Below is a small trained network, with its code and all its weights. Each question gives an input and a class and asks what happens when units are switched off, that is, made to give their printed mean instead of their output.

import numpy as np


def w(rows, s, z=0):
    codes = np.array(rows[::2]) - 128.0
    scale = np.full(codes.shape[1], s)
    scale[-1] = z or s
    return codes * scale


def norm(h):
    return h / np.sqrt((h * h).mean(-1, keepdims=True) + 1e-5)


def f(y):
    return y / 2 * (1 + np.tanh(0.7978845608 * (y + 0.044715 * y**3)))


def log_softmax(a):
    a = a - a.max(-1, keepdims=True)
    return a - np.log(np.exp(a).sum(-1, keepdims=True))


def net(x, mask):
    res = np.array(x, float).reshape(1, 3) / 4 @ E
    u = 0
    for l in range(2):
        y = f(norm(res) @ A[l][:, :-1].T + A[l][:, -1])
        res = res + np.where(mask[u : u + 10], y, B[l][:, -1]) @ B[l][:, :-1]
        u += 10
    return log_softmax(norm(res)[-1] @ U[:, :-1].T + U[:, -1])


A, B = {}, {}
E = w([
[239,4,122,116,35,140,34,51,170,132],'x0',
[46,96,145,169,203,82,8,115,167,107],'x1',
[30,196,117,142,27,141,65,195,98,117],'x2',
],0.0028)
A[0] = w([
[61,159,129,134,117,130,76,136,128,128,113],'L0N1',
[173,152,126,154,117,138,237,135,121,125,96],'L0N2',
[171,160,117,118,114,115,240,127,113,116,75],'L0N3',
[226,18,128,132,238,135,67,89,135,135,70],'L0N4',
[110,111,156,172,103,144,122,158,155,118,51],'L0N5',
[57,161,123,116,228,129,114,134,120,136,5],'L0N6',
[62,174,139,133,238,112,184,151,126,130,206],'L0N7',
[158,141,105,110,121,118,131,90,109,133,24],'L0N8',
[135,150,124,138,189,110,198,130,109,124,73],'L0N9',
[102,156,136,131,253,136,239,139,140,127,60],'L0N10',
],0.0077,0.0021)
B[0] = w([
[151,89,85,164,59,171,2,179,78,104,183],'L0N1',
[145,101,160,66,161,188,158,140,120,178,204],'L0N2',
[136,111,151,76,164,162,159,178,138,210,208],'L0N3',
[187,138,111,144,89,23,167,39,168,46,251],'L0N4',
[87,173,148,64,102,80,166,167,130,109,130],'L0N5',
[96,121,177,231,50,200,207,161,168,105,190],'L0N6',
[29,117,63,154,216,200,199,104,137,89,254],'L0N7',
[103,116,126,154,149,130,172,175,152,53,128],'L0N8',
[154,206,127,119,116,141,76,71,90,169,184],'L0N9',
[104,213,88,5,111,74,23,126,27,174,242],'L0N10',
],0.0081,0.008)
A[1] = w([
[149,201,178,202,204,90,54,166,56,226,15],'L1N1',
[48,99,143,250,167,169,180,155,188,67,10],'L1N2',
[60,128,110,138,79,137,99,176,148,73,119],'L1N3',
[222,88,165,188,133,2,147,86,192,76,45],'L1N4',
[162,150,136,43,140,110,69,89,165,141,75],'L1N5',
[133,91,189,165,186,178,76,135,180,209,52],'L1N6',
[113,87,118,140,190,130,198,108,131,92,160],'L1N7',
[64,176,83,151,158,114,86,79,98,118,96],'L1N8',
[183,27,189,134,126,155,174,211,162,153,84],'L1N9',
[179,147,156,165,106,60,27,202,78,143,64],'L1N10',
],0.0097,0.0011)
B[1] = w([
[142,49,140,105,167,128,157,127,186,119,149],'L1N1',
[142,86,83,180,163,148,163,191,78,112,173],'L1N2',
[99,89,148,155,134,111,98,118,126,128,183],'L1N3',
[98,71,106,57,75,252,139,48,188,63,247],'L1N4',
[76,141,107,187,124,147,138,151,133,96,165],'L1N5',
[135,176,105,164,84,108,105,120,110,104,132],'L1N6',
[101,173,87,93,92,113,43,133,70,140,146],'L1N7',
[216,90,160,159,102,76,135,150,163,118,180],'L1N8',
[169,158,169,185,114,128,87,144,173,129,152],'L1N9',
[106,149,161,72,117,79,144,113,120,164,157],'L1N10',
],0.016,0.012)
U = w([
[198,207,72,154,145,2,175,78,94,83,106],'0',
[99,42,87,250,153,137,147,221,54,89,164],'1',
[53,94,217,86,70,13,63,122,96,184,123],'2',
[133,86,102,78,53,202,148,22,197,32,178],'3',
[127,170,97,25,238,171,203,164,86,212,157],'4',
[129,149,170,153,152,102,130,113,145,126,2],'5',
[230,209,210,189,93,178,94,189,191,184,130],'6',
],0.0089,0.0059)

Each question gives the input, the list of numbers given to net, and the class t.
The units are the neurons (one row each of A and B). Each row of codes is followed by its name. A weight is (code - 128) times the scale printed after its matrix; where a second scale follows, it is the last column's (A, B and U).
mask holds one flag per neuron, layer by layer. A switched-off neuron (its flag False) gives its mean, the last column of its row in B, instead of its output. The means were averaged over made-up inputs and are rounded, as every weight is.
A unit's drop is (log p(t) with every unit on - log p(t) with that unit switched off) / (log p(t) with every unit on - log p(t) with every unit switched off).
most important unit: the unit with the biggest drop
top k neurons: the k neurons with the biggest drops, biggest first
k most important neurons of layer l: the k neurons of layer l with the biggest drops, biggest first
drop of u: that unit's drop, to one decimal
input [-7,3,-1], class 1: most important unit -> L0N7
input [0,-2,5], class 2: top 3 neurons -> L0N7, L0N4, L1N4
input [1,8,6], class 2: top 2 neurons -> L0N7, L0N1
input [-6,3,-7], class 0: top 3 neurons -> L1N4, L0N10, L1N8
input [6,-6,3], class 6: top 4 neurons -> L0N4, L0N10, L0N7, L1N4
input [-4,1,1], class 1: top 2 neurons -> L0N7, L1N4
input [1,-1,4], class 2: 2 most important neurons of layer 0 -> L0N7, L0N4
input [-3,-7,4], class 4: top 4 neurons -> L0N6, L1N4, L1N8, L0N1
input [5,-8,4], class 6: top 2 neurons -> L0N4, L0N10
input [0,6,6], class 2: top 4 neurons -> L0N1, L0N7, L1N10, L1N4
input [-1,-1,4], class 2: top 4 neurons -> L0N7, L0N1, L0N6, L1N10
input [6,-7,6], class 6: top 4 neurons -> L0N4, L0N7, L0N10, L1N4
input [8,6,7], class 2: 2 most important neurons of layer 0 -> L0N4, L0N7
input [2,-7,-5], class 6: most important unit -> L0N3
input [-2,-6,7], class 6: 2 most important neurons of layer 0 -> L0N10, L0N7
input [3,6,7], class 2: drop of L1N4 -> 0.1
input [-2,1,-4], class 0: drop of L1N4 -> 0.5
input [0,-4,-5], class 4: drop of L1N4 -> 0.4
input [-3,8,-4], class 1: 2 most important neurons of layer 0 -> L0N6, L0N7
input [7,2,8], class 2: most important unit -> L0N4
